Here is a tiny trained network, its code and every weight. The questions are about switching its units off for an input and a class, where a switched-off unit gives its printed mean instead of its output.

import numpy as np


def w(rows, s, z=0):
    codes = np.array(rows[::2]) - 128.0
    scale = np.full(codes.shape[1], s)
    scale[-1] = z or s
    return codes * scale


def norm(h):
    return h / np.sqrt((h * h).mean(-1, keepdims=True) + 1e-5)


def f(y):
    return np.maximum(y, 0)


def log_softmax(a):
    a = a - a.max(-1, keepdims=True)
    return a - np.log(np.exp(a).sum(-1, keepdims=True))


def net(x, mask):
    res = np.array(x, float).reshape(1, 2) / 4 @ E
    u = 0
    for l in range(4):
        y = f(norm(res) @ A[l][:, :-1].T + A[l][:, -1])
        res = res + np.where(mask[u : u + 5], y, B[l][:, -1]) @ B[l][:, :-1]
        u += 5
    return log_softmax(norm(res)[-1] @ U[:, :-1].T + U[:, -1])


A, B = {}, {}
E = w([
[127,161,227,104,72,117,41,109,217,39,113,123],'x0',
[169,6,109,49,134,25,102,134,179,138,150,229],'x1',
],0.019)
A[0] = w([
[122,141,133,98,131,152,113,149,161,137,130,132,57],'L0N1',
[128,141,55,166,201,135,175,155,132,191,147,127,1],'L0N2',
[98,198,158,159,109,249,158,119,92,141,90,65,97],'L0N3',
[117,135,148,82,113,162,141,147,112,131,145,141,67],'L0N4',
[124,155,180,95,115,129,92,145,156,125,119,145,34],'L0N5',
],0.012,0.0061)
B[0] = w([
[143,146,118,120,91,130,142,104,180,174,132,112,134],'L0N1',
[154,91,139,127,141,118,156,121,145,190,155,86,197],'L0N2',
[126,159,137,146,91,172,142,129,101,117,253,52,254],'L0N3',
[138,173,96,147,137,105,104,119,92,142,77,92,128],'L0N4',
[42,129,149,172,147,94,140,99,89,162,96,66,163],'L0N5',
],0.014,0.016)
A[1] = w([
[134,157,111,182,125,155,122,104,110,126,161,92,1],'L1N1',
[157,145,151,126,132,153,124,143,136,46,148,147,39],'L1N2',
[114,167,94,139,134,198,197,126,109,189,99,96,149],'L1N3',
[167,101,88,128,184,100,164,122,123,175,88,119,48],'L1N4',
[145,103,11,165,185,150,230,164,39,231,121,132,96],'L1N5',
],0.012,0.0036)
B[1] = w([
[156,128,178,108,113,111,168,164,106,129,152,113,182],'L1N1',
[153,95,152,147,100,96,127,151,130,98,78,88,136],'L1N2',
[117,98,200,103,149,6,91,128,180,153,125,104,195],'L1N3',
[131,131,62,105,120,117,114,133,131,93,99,157,176],'L1N4',
[54,52,49,156,109,161,131,112,148,138,119,213,249],'L1N5',
],0.017)
A[2] = w([
[220,109,170,101,124,98,83,141,177,126,149,160,49],'L2N1',
[118,152,126,145,177,165,143,126,97,151,99,122,57],'L2N2',
[75,127,125,189,85,139,195,134,130,132,189,123,2],'L2N3',
[150,94,82,159,182,177,183,169,63,252,173,131,80],'L2N4',
[113,175,165,121,105,178,114,123,84,65,159,103,83],'L2N5',
],0.014,0.0033)
B[2] = w([
[126,157,118,167,151,154,164,138,90,155,134,98,190],'L2N1',
[109,95,136,124,72,108,127,98,71,105,124,101,128],'L2N2',
[149,135,159,141,143,136,163,172,116,173,140,78,240],'L2N3',
[79,103,95,58,104,87,178,53,177,171,144,94,252],'L2N4',
[171,125,107,78,152,131,110,129,111,142,85,252,213],'L2N5',
],0.017,0.012)
A[3] = w([
[120,192,196,186,98,157,90,134,144,49,136,85,154],'L3N1',
[164,97,115,114,127,87,143,168,84,204,140,153,146],'L3N2',
[161,142,147,140,104,128,141,145,123,85,132,119,65],'L3N3',
[176,250,193,161,99,210,136,174,51,81,158,135,3],'L3N4',
[162,62,100,125,168,72,144,159,128,153,142,134,51],'L3N5',
],0.013,0.0043)
B[3] = w([
[141,110,92,215,4,223,119,195,176,99,112,146,215],'L3N1',
[124,154,195,134,147,119,128,74,111,104,108,139,247],'L3N2',
[146,122,136,160,96,109,87,167,105,133,122,117,147],'L3N3',
[209,202,12,85,182,111,85,174,73,46,166,193,227],'L3N4',
[163,196,149,139,215,176,93,151,104,104,97,100,229],'L3N5',
],0.015,0.012)
U = w([
[199,181,97,132,107,139,110,195,97,89,188,131,253],'0',
[88,123,148,107,123,113,214,84,108,218,224,63,25],'1',
[98,50,31,110,174,106,132,77,133,134,91,251,81],'2',
[121,121,182,180,39,116,74,118,212,111,69,105,163],'3',
[171,146,185,121,237,79,79,85,125,113,77,125,124],'4',
],0.018,0.0019)

Each question gives the input, the list of numbers given to net, and the class t.
The units are the neurons (one row each of A and B). Each row of codes is followed by its name. A weight is (code - 128) times the scale printed after its matrix; where a second scale follows, it is the last column's (A, B and U).
mask holds one flag per neuron, layer by layer. A switched-off neuron (its flag False) gives its mean, the last column of its row in B, instead of its output. The means were averaged over made-up inputs and are rounded, as every weight is.
A unit's drop is (log p(t) with every unit on - log p(t) with that unit switched off) / (log p(t) with every unit on - log p(t) with every unit switched off).
The circuit of an input: a set's keep is (log p(t) with only the set's units on - log p(t) with every unit switched off) / (log p(t) with every unit on - log p(t) with every unit switched off). Starting from the 12 units with the biggest drops (on a tie, the unit counted first), units are removed one at a time, each time the one whose removal leaves the highest keep (on an exact tie, the one counted first), for as long as the keep stays at least 0.8.
circuit, biggest first: the units of the circuit, biggest drop first
most important unit: the unit with the biggest drop
k most important neurons: the k neurons with the biggest drops, biggest first
top k neurons in layer l: the k neurons of layer l with the biggest drops, biggest first
drop of u: that unit's drop, to one decimal
input [-1,6], class 4: circuit, biggest first => [L1N5; L3N5]
input [3,3], class 3: circuit, biggest first => [L0N3; L2N5; L3N4]
input [-1,-7], class 0: 2 most important neurons => [L0N3; L1N5]
input [2,5], class 4: circuit, biggest first => [L1N5; L0N3]
input [-1,0], class 2: circuit, biggest first => [L0N3]
input [4,4], class 3: 2 most important neurons => [L2N5; L0N3]
input [6,6], class 3: 2 most important neurons => [L2N5; L0N2]
input [4,5], class 4: 4 most important neurons => [L0N3; L1N5; L2N4; L3N1]
input [0,2], class 4: 3 most important neurons => [L1N5; L0N2; L1N1]
input [5,4], class 3: 4 most important neurons => [L2N5; L1N5; L2N4; L0N3]
input [7,8], class 4: 3 most important neurons => [L0N3; L1N5; L3N1]
input [5,6], class 4: 2 most important neurons => [L0N3; L1N5]
input [4,6], class 4: 2 most important neurons => [L0N3; L1N5]
input [3,5], class 4: most important unit => L1N5
input [5,5], class 3: 4 most important neurons => [L2N5; L0N2; L1N5; L2N4]
input [-1,-5], class 0: top 2 neurons in layer 0 => [L0N3; L0N2]
input [3,2], class 3: 3 most important neurons => [L0N3; L0N5; L1N5]
input [0,-1], class 0: 2 most important neurons => [L1N5; L0N2]
input [7,-6], class 0: drop of L3N4 => 0.1
input [-1,1], class 2: drop of L0N3 => 7.4
input [0,4], class 4: drop of L0N3 => 0.3
input [1,-4], class 0: drop of L1N5 => 0.0
input [0,-2], class 0: most important neuron => [L1N5]
input [-8,1], class 2: 2 most important neurons => [L0N3; L1N5]
